The three nearest rows among all rows above each row, by straight-line distance, nearest first (none for the first four rows):
0: [  7  -9   2 -10  -3   9 -11 -10  -3   5  14  15   9   0   0  -7   9  -5
  -1  10  -8 -29  -2   2 -12  -7 -11  -9   8 -10  -9  18  -4   0  19  12
  -3   0 -19  -7 -14  15  -3  -5  -3   0 -25]
1: [ -1  -4 -13   9   1 -26 -10 -14 -18  11  -3  27   7   8   4 -13  14 -12
   0   9   6 -19   1  -8 -22  16   4 -11  17 -39 -10  -2  -7  15  -1  17
  -3  -1 -20 -19 -13 -10 -10   7  -5  17  -9]
2: [  4  -2  -8   3  15 -28 -12  -4 -15   5 -10  18  -9  -4  -4 -16   2 -12
   5   9  -3 -11   3   4 -22   5   8 -10  21 -32 -12  -6  -9  21  -1  11
   0  -2 -12 -11  -4 -30 -12  18   1  10   3]
3: [ 10   2  -8   3  14   2  20 -11  -6   3  -3 -21   4  -5  -9   4  -4  -7
   3 -17  12  -8 -12   0   1   7   4 -10  -5   2  -8  -4  11   6 -16 -15
   1   9 -16   8  -6   9 -18   4  -9  15  21]
4: [ -4  -1  -5  -1   3  -5 -15  -4 -20   4  12  17   5   8  -7 -10  -2  -7
   2  18 -11 -16   6   1 -21   9  10  -9  22 -24  -9   7 -23  16   0  11
   8  -3   2  -1  -1 -19  -4   3  14   4 -13]
2 1 0
5: [ -7  -4   6  -2  -7  14 -18   7 -15  -6   0  23  16   7   3  -8   5  -5
   1  21 -14   1   8  13  -4   2  -6   1   5  -3  -4  -5 -27   2  11   6
   7 -10  13   5   2  -6  16   1  22 -20 -15]
4 0 2
6: [ 18 -23   7 -16  -5  12   5  -2   9 -12  14   2  20  11  15   1   0   8
  12   2  -1 -22  11 -13  -5 -11 -14  14   7   7  -1  25  13 -24  15  22
   5   9 -14 -11 -11  20  -4 -15  -4  -1 -29]
0 5 4
7: [ -6  10  -8 -16  14 -37  14 -13  -7   8  -3 -10   2 -15   2  -1   5 -20
 -17 -19  12  -6  -5  -4  -2  13   7 -18 -10  -9 -14  -7   5  23 -18  -7
  -3  -5 -16  -7  -5  -6  -6   4  -7  20  14]
3 2 1
8: [-17   8   3  -5 -21   8 -19  16   4   5  11  -2  19   8 -13   5  -7  -5
  -1   8   4   5  -3  10   0  -6   1   4  -7  -3   6 -15 -16   2   2 -20
  -3 -10  21  15   3  -2  29  -7  18  -9   3]
5 4 0
9: [  1   0   7   9 -10  29  12  17   9   6 -10 -14 -12  -6  -8  13  -3   9
  12  -8   8  16  -3   5  12   0   1  25 -21  12   0  -5  -1  -6  -9 -18
  -2   3  17   9  22  -6   6   6  -1 -12   7]
8 3 5
10: [-11   4  -6  -5  10  -8   1  10  -5   3 -16   2   3  -2  -1   2  -4  -3
   1   4   7  18  -3  -2  -8   6  -3 -19  -4 -14  -2  -8  -2  20 -15  -2
  -9   1  -5  -4   7  -2  -8  18  -3   2  16]
7 3 2
11: [ 17 -14   1  -4  -4  22  -4  -9  15   1   4   9  10   2  11 -11   2  15
   2   1  -8 -22  15  -3  -1 -12 -13  21   3   7  -8  25  12 -23  12  24
  -2   6  -9 -19 -14  16 -12  -1 -16 -14 -29]
6 0 5
12: [-10   3  16  27 -23   9  -2 -11 -13   6  -3   0  20  13 -11  10   4 -12
 -10  -4  -4 -12   8   7   9   9   9   9 -18  15  13 -17 -10 -19 -12 -33
   7  -1  18  16  14  -7  19 -19  15   8  -6]
8 9 5
13: [-10   5   5  16 -26   8  -6 -20 -15  12  17   1  40  17  -8   7  -8 -12
  -5   0  -1 -25  13  13   4  10  11   7 -13  18  -2  -1 -15 -18  -2 -19
   8 -11   5  17   7  13  25  -8  19   7 -29]
12 8 5
14: [  7  -7   4  -5   8   2 -15  -3 -14  -4   5  22  -6   4  15  -3  10  -9
   7  17 -21 -12   0 -13 -17   5   5  -6  21 -17  -5  13 -21   3  10  29
   2   7  -1  -7  -7   0  -1  13   0   2 -29]
4 0 1
15: [-10   5   5  20 -20   1   5 -10 -15   6   5 -25  30  22 -15   9   4 -12
 -18 -19   4 -20   9  21   6   7   7   8 -15   7   1 -17   6 -17  -6 -28
   3 -10  10  22  10   5  14 -12  12   5   1]
12 13 8
16: [-14   2  -4  11 -17  -9  -4  -3 -15   0  -8  17   7  -2   1  -6   5 -16
  -8   5 -11 -22  13   3 -10  -1   8 -18   1 -16   0  -1  -8  11   7   5
  -1   0  -2   1   3  -2  21   0   1  14  -3]
4 1 5
17: [ -6   8   8  21 -21   6 -11  -8 -17  15  17  -4  37  18 -15   8   4 -13
 -15   2  -4 -19  12  22   4  11  17   3 -17  14   6 -11 -16 -17 -18 -23
  14 -11  -4  18  19  15  25 -14  23   5  -6]
13 12 15
18: [ 15 -16  10   4  -6  22  11 -21  -5  -3   8  -6  17  16   8   2   1   9
 -10  -5 -10 -32   9   0   3  -9  -1  14  -8  34  -6  27   7 -24   0  12
   1   0  -7  -2  -3  16  -6  -7 -10  -3 -22]
11 6 0
19: [  6   1   0   4  -7  -7  29 -17   3   4 -14 -36  17 -18   5   4   3   6
  -5 -21   3 -20  -3  -2   6   7  -8   1 -11   6  -7   2  21  -9  -5 -11
  -4   1 -21  -8  -8   4 -14  -3  -5  16  10]
3 7 18
20: [  7 -16  -4  -3  -6  10 -13  -9 -19  -4   9  35  13  23  11 -17   5  -9
   5  23 -16 -19   3  -3 -18   5   6  -2  15 -13  -7  11 -28  11   5  23
  10  -2  -2  -3  -1  -7  16   3   9  -3 -35]
14 4 5
21: [ 15  -7 -12 -17  28 -22  -2   4   2   0   5  21 -22  -9  14 -10  -2   5
   5  18 -11   7  -6 -11 -25   0  -8 -16  26 -23 -20  18 -19  35   9  31
 -11  22 -24 -23  -8 -18 -25  18 -10  -5  -9]
2 14 1
22: [ 11 -15  -4 -16   2  14 -15   5  12   1   7  14   5   6  20  -1   0   8
  10   3 -14 -11   2   2 -14 -19 -13  17  13  -2  -1  12  -1 -15  21  21
  -9  12 -10 -11 -12   0  -4   0  -8  -7 -24]
11 6 0
23: [ -4 -12   9  14 -13  15  14 -14   5   7  14 -10  27   5  -5   8  -1  -2
 -14 -13   0 -15  12  11   2  -3 -10  20  -7  28   7   4  12 -33   2 -14
   4  -5   3  13 -12  21   6 -18   4   3  -3]
18 15 13
24: [  7  -4  -9  -3   2   1 -10 -12   0   3  12  10  15   3  -7  -8  -4  -9
  -3   3 -14 -29   9  -9 -16  -6  -4 -18  12 -12  -9   3 -10  -6   8  17
   4  -4 -20  -9 -17   4  -5   2  -5   4 -16]
0 14 4
25: [-18  10  17  15 -37   7  -3  -1  -7   5  -3 -19  31   6 -17  20  -6 -17
  -5 -10   2  -8   5  22  22   2   6  23 -26  19   9 -20   4 -26 -14 -38
  16  -4  14  24   9  12  18  -8  12   2  14]
15 12 17
26: [ -1  12 -11  -2   7 -17  -9   2  -9   8 -17   8   3  -3  -1 -13   3 -15
  -1  -5  -4  -1  -4   2  -7  10   3 -18  18 -20   0 -14  -7  15  -3  -6
  -3  -8  -5  -8   1  -6   2   2   2   9   7]
10 2 16
27: [ 11  -7   2   1  -9  -1  15 -11  -7  -1  -2 -14  12   1  -5  13   2  -2
 -11 -16  -1 -23   5   2  12   5  -5  11 -11   5   0   4   2  -9 -10 -19
   2  -3  -8   0   4   0  -2  -6  -3   7   1]
19 3 23
28: [  4  -1   0  12   7  -1  25  -6   2  -3   4 -17  11 -10  -5   2   2   4
 -13 -14   2 -18  -1  -2  14  -2  -4   8  -9   4   8   7  12 -15  -7  -5
   1   1 -10  -1  -2  13  -3 -10  -5  15   1]
27 19 3
29: [  2 -17  -3  -1  -9   5 -11 -15 -13  -1   5  18  23   2   6  -1   4   2
  -1  10  -6 -31   3  -4 -13  -2  -8  -2  11  -2 -11  15 -11   3  11  21
  19  -1 -12 -12 -12  13  -3  -1  -4  -1 -34]
0 24 20
30: [ 10 -13  -1   9  -2  10  19 -34  -6  -3   7 -22  25   4   4   0   3   0
 -15 -11   3 -32  13  -1  11   3   0   5  -5   9  -7   7  20 -14  -9  -9
  11   5 -16 -12   3   5  -5  -9 -14  10 -15]
27 28 18
31: [ 16 -12   4 -11  -9  18  -4  11   7  -6   6  17   0   4  12  -1   3  15
  13  13 -12  -1   5 -10  -6 -17 -19  22  17   3   4  19   2 -10  22  16
 -12   9   6 -14  -4   3  -1   6 -10 -20 -23]
22 11 6
32: [ -8  -9  10   2 -22  20 -10   8   2  -4  17  10   3  22  -7   1   3   7
   2  11  -6   0  10   9   0  -8  -2  24   5   2   4   7   1 -13  16   8
   7   0  17   5   1  -9  14 -10   9 -12 -18]
5 31 8
33: [ 13  -7  -5   4  -6  -4  29 -15   8  -5 -19 -12  -1  -6  -1   2   4  14
 -12 -14  19 -14   8  -7   7   5 -20   2 -14  18  -2  13  15  -5  -8  12
  -4   9 -15  -5  -2   8  -8   3 -16  11  -3]
28 19 27
34: [  0  -1  12  16 -20   8   2 -10  -6   4   0  -4  24  16   0  16   8 -10
 -10   2  -1 -15   8  12   5   1   9  -2 -15  12   3  -9 -10 -12 -13 -16
  10 -16   7   5  13  12  19 -14  12   3   1]
12 17 15
35: [ 12 -15   3   1   0  12   5   0   4  -6   8  -2  10   9   9   0  -3   8
   4  -9   6 -15   5   6  -1  -1  -2  16  -7  13  -8  14   5 -21   9  18
   8   5 -13  -2   6   7 -10  -7 -10   5  -7]
18 6 11
36: [ 15 -13  -2 -21   9  19  -8  12  13   2   5  29   4   3  15  -6   2  21
  16   7 -13  -6  10 -14  -6 -17 -22  18  10  12   4  21   9 -12  20  31
   5  11   0  -9 -13   7 -14   9 -10 -16 -33]
31 22 11
37: [-11  -2 -19  -6  10 -38   3  10  -5  10 -21  13   0 -12  10  -6  -2 -30
  -3 -12  -1  -2  -2  -4  -8  18   0 -29  11 -38 -10 -10  -7  25  -9   0
 -14  -8 -23 -11 -10 -17 -10  12   2  11   7]
26 2 7
38: [ -2  -2  15  11  -6  17   8 -17  11   2  19  -6  18  10   6  13   4  11
   1   4 -10 -11   8   1  11  -6 -13  21 -15  37   9  12  15 -20   1   9
   4   2  -1   4   1  28   3  -9  -8  -2 -20]
18 23 35
39: [-17   3 -15  13  11 -21  -6   2 -19  11 -15  12   1  -4  -8 -10  -3 -18
   2  -2  -1  -6  -4   1  -2  12  18 -12  -2 -45 -10 -21  -7  26 -15 -12
  11  -8  -3  -6   4  -6   4   3  10  18  10]
26 37 2
40: [ 16 -12   5  -3   3  22   3 -22  19  -8  22   4  14  12   3   2   8  10
   1   2  -2 -15  14 -12   8   4   0  17 -10  39   4  28   9 -26   3  13
  12   0  -5   1   9  26   2 -15 -12  -1 -28]
38 18 35
41: [  8  -8   2  11  13 -13  27 -21 -14   4  -9 -27  -5 -13  -8  -6  -3  -9
 -16 -23  17 -20   4   3   5   9   2  -7  -1   3 -14  -1  14   6 -13 -14
   0  -1 -17   3  -5  14 -16  -5 -11  25  20]
3 19 28
42: [ -2  -8   8   9 -18  12 -15  -5  -8   1  12  18  25  24  -8   2   5 -12
 -10  13 -10 -21  11   7 -12 -11   6   4   4   0  -3   7  -7 -23  17   9
  13  -9   3   3 -15   8  23  -6  21  -4 -24]
32 5 29
43: [  0   1 -16 -10  15 -24  11  -2  -1   4  -9   0  -9 -14   8 -12   4 -18
 -14   8  10  -6   5  -4  -8   0   1 -21   1 -22 -23   5   4  19 -12  11
  -2   1 -23 -15 -12   2 -17  16 -15  12   3]
7 37 10
44: [  6  -7   3  13 -10   8  13 -11  -7   3  -2 -19  27   0  -7  12  -4  -6
  -7 -18   7 -20  -1  14  14  -5  -8  23  -9  14   6 -10  15 -21 -10 -15
  11  -7 -12   0  -4  10   9 -13   4  15  -6]
27 23 28
45: [ 19  -7 -12 -19  19 -17  -3   4  -2  -1  -2  14 -19 -17  13 -11   3  10
  -1   3  -8   8  -6 -14 -15   3 -13 -17  17 -29 -15   8  -2  33  16  23
  -4  10 -11 -20  -4  -9 -20  10 -11   3 -22]
21 43 2
46: [  9   0 -11  -5   9 -15  15  -7  -7   1  -6 -20  -2 -10  -7   1  -1  -4
  -3 -12   8  -7  -5 -16   1   8   2  -7 -17  -7  -5  -2  -1  15 -13  -5
  -2  -2 -21  -4   0   7 -11   3 -14  13   9]
3 7 41
47: [-12   2   0   9 -27  -5 -22  13 -16  -6   3   3  23   4 -10   3   4 -21
  -3   3 -10 -17   2  25  -8  -1  17   7   5 -17  -2  -3 -23   6   4 -21
   0 -17   1   7  -1   2  16  -8  24   0  -7]
8 16 5
48: [  6 -16  10  16 -13   3   6 -11   5   0   8  -8   9  23  -6   9  -3  11
 -11  -9  -2 -16  11   9  19 -12   7  13 -13  23   5   5   4 -20   1 -12
   8  -4   8   6   6  12   9  -8   8   1 -12]
23 34 27
49: [-14   1  15  28 -24   9   6 -17   3   6   1 -19  25  22  -8  16   3 -15
  -6 -14   2  -7   6  11  12   2  12  29 -15  17   7 -11   6 -24  -3 -37
  12 -15  15  16  -1   9  26 -19  26   9   9]
25 15 12
50: [ 11  -2 -14 -22  22  -2   4  16  33   3  -6  10 -39 -18  14  -7   2  12
  20   3   0  26 -10 -12  -7  -2 -23  -6  11 -16  -1   9   2  21  15  24
 -15   8 -12 -17  -1 -15 -28  21 -12   0   7]
45 21 10
51: [-10   4 -10   8   7 -15 -13   7  -7   5   3  21   0   2  -8  -7  -4  -9
   0   1   0  -5  -2   3 -11   4  15 -14  17 -27   0 -18  -9  20  -1  -1
   8  -2 -11  -6 -12 -10   9   5   8  13   8]
26 39 2
52: [ 15  -5  -5   6  10  -9  18  -6  -2 -15  -4 -16  -3  -5   0  -7   3  -2
 -13  -8   6 -13  -5  -4  -3   0   3  -5  -8  -1   3  -9  15   5 -14   2
  -3   1  -4  -8  -5   2 -11  11  -8  10  11]
46 3 28
53: [-13   4   9   1 -22   1 -28   9 -18   9   8  12  15   4  -7  -9  -3 -19
  -2  11   0 -10   7  11 -15   6   6  -2  11 -16  -3 -15 -20   2   8  -8
   7 -18   8   9  -4  -3  20  -3  17  -9 -19]
47 5 8
54: [-14   0   6   9 -11  -2 -30  -2 -24   9  16   8  37  15 -16  -6  -8 -24
 -12  16  -7 -27   9  17 -13   5   4   6  17 -20  -7   0 -29   3   7  -7
  12 -11   0  -4   0   4  23 -16  19   2 -25]
53 47 42
55: [ -1  10  -6  -1  11 -15  16  -8  -2   3   0 -13  -3 -12  -6   3   1  -9
  -9  -7   3   3  -2   0   0   7   3 -12 -16  -9  -5  -4   5  14 -23 -20
   6   0  -9  11   9   3  -9  11  -2  12   1]
46 3 7
56: [ -3  -4   2  11 -18  12 -11   5  -1  -3   4  18  10   4   3  -3   7   2
   5  12  -4  -7   8   4  -1 -10   2  10   7   4  -4  10  -6 -17   8   6
   1   2   5  -7 -14  -1  17 -14  -1 -13 -19]
32 42 5
57: [ -3  -5  10  12  -7   2   8 -14  -1   7   4  -2   4   6   1   7   4   4
  -5 -10  -1 -18   3   3  -5  -8  -9  20  -2  15  -4  13   4 -11  -5  -4
  -1  -6  -4   0   6   7  -4  -8   7   3 -16]
27 48 35
58: [  1 -13  -1   0   8 -20 -10 -28 -15   3  16  23  14  13  -6 -11  12 -13
 -15   0  -2 -46  10   0 -16   4   3 -17  27 -28 -15  14 -16   9  -6  23
  18  -3 -19  -8 -15  12  -5  -3 -12  18 -31]
24 29 1
59: [-10  11  -1  -5 -17   8 -23   9 -12   1   6   4  13   0  -7  -2   1 -18
   7  13  -6  -7   1  17  -9   2  -7  16  14 -10   4 -12 -21   3  10 -15
   2  -9   4  -4   5  -3  14  -8  30  -1 -12]
53 47 5
60: [ 13 -17   1  -8  -3  25  -3  -8  11  -4  23 -16  12  16   1   3  -8  26
  -1  -8  -6 -11   3  -1   1 -15  -3  29  -4  26  10  21   6 -34   9   6
  13  -4   8  11  10  26   7 -12   4 -10 -21]
40 38 18
61: [ 10  -6  16  13 -11  16  17 -22   6   1   2 -14  25  16  -7   9   1  15
 -16 -10  -3 -29  11  -6   8  -2 -10  16  -7  36   1  19  10 -30   7  -5
  10  -5 -11  -1  -8  26 -11 -14 -11  -5 -22]
18 38 23
62: [  9   6  -9 -15  23 -19 -10   8  -7  -4  -2  21 -16 -14  10 -10   0 -11
   2   6   0   0   2  -7 -18  -6  -4 -31  22 -20  -3   4   2  20   6  12
  -9   0 -18 -14 -13  -4 -10   5 -11   7   3]
45 43 2
63: [  4  -8  11   9 -16  18  21 -16  13  -1  11 -18  20   5  -4  10   1   4
  -7 -20  -8 -11   6  -3  19  -6 -16  15 -13  33   5   7   9 -27   0  -2
   1   9   3   5   6  25   5  -4 -12  -3  -7]
38 23 61
64: [ 10  -8   0  -8  12  -7  -8 -10  -6   1   8  17   1  -1  12 -16  -1  -8
  -2   9  -6  -6   4  -6 -23   7   6 -16  20 -17  -5   2  -9  14  11  11
  -6   3 -12  -7  -7 -10   3   5  -3  -5  -1]
62 4 14
65: [-12   2  15  15 -25  29   3  -6   0   8  13 -18  20   4 -22   9  -3  -4
 -13 -17   3  -5   4  22  12  -4  -1  15 -11  13  10  -6  12 -24 -10 -37
   8  -7  15  12   9   6  20 -12  16  16   8]
49 25 15
66: [-15   4  16  15 -30  19   0   9   5   2   1 -21  14   5 -25  11 -12  -2
   3 -11   4  -4  15  19  16   0   4  18 -13  20   7 -21   6 -34  -8 -30
   2  -7  23  15   7   6  12 -11  21   1  17]
65 25 49
67: [ -5   9  -4   7   9 -16 -16   3 -17   3  -9  11  -3   9  -1  -7   6 -12
  -1   0   5 -12   0   3  -4  -3   9 -20  15 -40 -11 -17  -6  16   3  -5
   4  -5  -1 -15 -10  -9   5  12   4   8  -2]
51 26 39
68: [  2   4  -8   1   2 -13  -7  -1 -13  12  -9  14   1  -5  -1  -9  -1 -14
  -2   2  -1  -1   2   3 -12  -2   5 -20   9 -18  -1  -9  -6  22  -3   5
   2  -7 -12  -2  -7  -6  -8   2   5   3  -9]
26 51 67
69: [ -1  -2  11 -17 -20  18 -21  16 -10   0  16  33   1  10  10  -2   0   5
   4  25 -20  -7  11   3  -7   0   1  11   9   4   1   9 -26   0  18  18
   3  -3  18   4   1 -18  23 -16  14 -16 -24]
5 32 56
70: [ -1  -7  14  13 -19  23  26   0  11  -6  11  -3  11  12  -6   6  -2   8
   1  -5  -2 -11   7   6   7 -11   6  30  -7  22   4  12   6 -16   8  -2
   7  -7   8  17   8   6  12 -15  12  -1  -4]
48 23 57
71: [-11   7   7   6 -14  24  -1   6  -5   6   1   5  12  21 -12   6  -4  -1
   1  -5  -9   1  -1   9  -3   3   8  10  -9  18  13  -4  -8  -7  -2 -17
   4 -12  23  24  16 -13  19  -3   7 -12   3]
8 12 34
72: [ 10   0 -15   8  17 -23  24 -20  -4  -7 -10 -16   6  -7 -12  -2  -1  -9
 -16 -24   2 -12  -1   3  18   2  -3 -13  -5  -9 -16   1  24   7 -23  -9
   6   1 -19  -2  -2  13  -9   1 -10   9  18]
41 3 46
73: [ -6   1  -5  -4 -11 -17 -15  -7  -9   3  -2  19   5   1  -6  -5   3  -9
  10  11 -10 -12  -4  -3 -14   9   8 -13  15 -18  -5  -1  -8  12  -4  13
   2  -9 -13   0 -10 -11   0   1   7   5   6]
68 51 4
74: [ 14   2  -4  -3  -5   9  19 -16   5  -3  -3 -17   2  -2  -1   0  -1   3
 -12  -9  -1 -11  12  -1  14  -1 -13  -7 -13  17  -7  13  16 -16 -10   1
   0  -7 -11  -5  -8  14 -14   3 -10   4 -11]
33 28 27
75: [ 11  -9   3   6 -18  -7  24 -12   6  -2  -1 -27  25  -3 -12   9  -1   6
 -18 -23  16 -23  -1  14  15   3 -12   9  -4  16  -1  -5  24 -16  -8 -11
   7  -8 -21   4  -8  17 -15 -15  -8   7   6]
44 19 28
76: [ -7   9  -6   3   5 -10  -6  -6  -1   5  -3  17   4  -3 -10  -6   3  -6
  -3   2 -10  -5  -1  14  -3   9   1 -16   3 -17 -13  -8  -7  20   1   4
   2 -16   1   2   1   0   1   7  -1   8  -6]
68 26 73
77: [  1 -12  15   3 -11  20 -11   8  15  -5  25   2  10  14   0   6  10   4
  17  14  -8  -5  16   3   7 -19  -1  21   8   9  13  14   0 -27  23   6
   6  -1  21   6  -6   0   2 -21   5  -7 -21]
32 56 70
